Small tables with named rows and columns. After each table, cells are looked up by row and column.

Table Zudize
         Gigel  Fes  Bofep  Bobib
Timobok    140   83    142    203
Fab        105   83    108    139
Votubul    105  158    108     96
Dig         53  121    159    117
Zafurif    105  102     75     96
Popop      105  121    142     75
Fomevu      71  121    125    139
Tido       140  196     75     32
Radu       174  102    108     75
Firi       122  158     75    160
Vegal       88  139    193     75
Ladar      174   46    108    160

What is the Bobib of Tido in Zudize? 32
What is the Fes of Dig in Zudize? 121
What is the Bofep of Fab in Zudize? 108
What is the Fes of Firi in Zudize? 158
What is the Fes of Timobok in Zudize? 83
What is the Bofep of Fomevu in Zudize? 125
What is the Fes of Fomevu in Zudize? 121
What is the Bobib of Radu in Zudize? 75
What is the Fes of Ladar in Zudize? 46
What is the Bofep of Radu in Zudize? 108
What is the Gigel of Popop in Zudize? 105
What is the Bofep of Timobok in Zudize? 142
What is the Gigel of Radu in Zudize? 174
What is the Gigel of Fab in Zudize? 105
What is the Bobib of Firi in Zudize? 160
What is the Bobib of Popop in Zudize? 75
What is the Bobib of Timobok in Zudize? 203
What is the Fes of Radu in Zudize? 102
What is the Bobib of Votubul in Zudize? 96
What is the Gigel of Tido in Zudize? 140

Lolugum =
	Sofizi	Relosu	Zin	Fum	Lotu
Zavefa	26	155	100	114	123
Bagugol	87	167	140	123	90
Zam	85	79	122	97	123
Mak	204	27	180	74	57
Rela	56	144	121	110	90

What is the Lotu of Rela in Lolugum? 90
What is the Relosu of Bagugol in Lolugum? 167
What is the Fum of Bagugol in Lolugum? 123
What is the Lotu of Zam in Lolugum? 123
What is the Zin of Zam in Lolugum? 122
What is the Relosu of Mak in Lolugum? 27
What is the Relosu of Rela in Lolugum? 144
What is the Sofizi of Rela in Lolugum? 56
What is the Fum of Zam in Lolugum? 97
What is the Fum of Rela in Lolugum? 110
What is the Lotu of Mak in Lolugum? 57
What is the Sofizi of Bagugol in Lolugum? 87
What is the Zin of Bagugol in Lolugum? 140
What is the Lotu of Zavefa in Lolugum? 123
What is the Zin of Mak in Lolugum? 180
What is the Sofizi of Zam in Lolugum? 85
What is the Sofizi of Mak in Lolugum? 204
Row with the largest Relosu: Bagugol

Tovage
          Pup   Fug   Big   Viz   Vil  Kevib   Zek  Nalu  Disa
Nobaz    49.1  22.7  50.5  36.0  39.2   43.3  54.2  65.4  59.3
Nav      35.2  50.6  47.2  48.5  47.2   20.2  44.9  50.1  82.7
Dimabi   52.8  74.1  39.6  62.5  66.4   54.9  42.5  42.3  41.8
Neru     55.5  74.7  46.6  63.6  65.2   59.7  39.1  32.4  32.9
Luda     43.8  19.2  63.9  40.4  39.6   44.9  54.8  61.1  60.5
Gafepet  49.9  78.3  40.4  65.7  64.8   55.2  43.0  36.2  40.7
Niva     62.6  51.8  53.7  46.2  55.2   85.2  54.0  50.9  26.4
Kedifu   45.3  19.3  60.5  35.0  36.1   41.4  57.6  62.6  68.3
Rap      57.0  47.9  57.6  51.1  50.7   78.4  51.9  52.4  32.6
Fik      37.1  69.6  35.5  40.3  42.5   21.2  55.7  42.7  33.9
Vevesu   34.5  66.1  36.9  36.6  50.8   25.6  55.6  39.5  34.6
Pozo     64.5  34.7  63.3  64.4  46.1   73.0  46.9  58.8  74.0

Pup of Dimabi: 52.8
Disa of Niva: 26.4
Zek of Vevesu: 55.6
Vil of Rap: 50.7
Nalu of Niva: 50.9
Fug of Pozo: 34.7
Fug of Niva: 51.8
Vil of Fik: 42.5
Viz of Neru: 63.6
Disa of Nav: 82.7
Zek of Neru: 39.1
Vil of Neru: 65.2
Pup of Rap: 57.0
Pup of Nobaz: 49.1
Zek of Luda: 54.8
Viz of Kedifu: 35.0
Vil of Vevesu: 50.8
Fug of Neru: 74.7

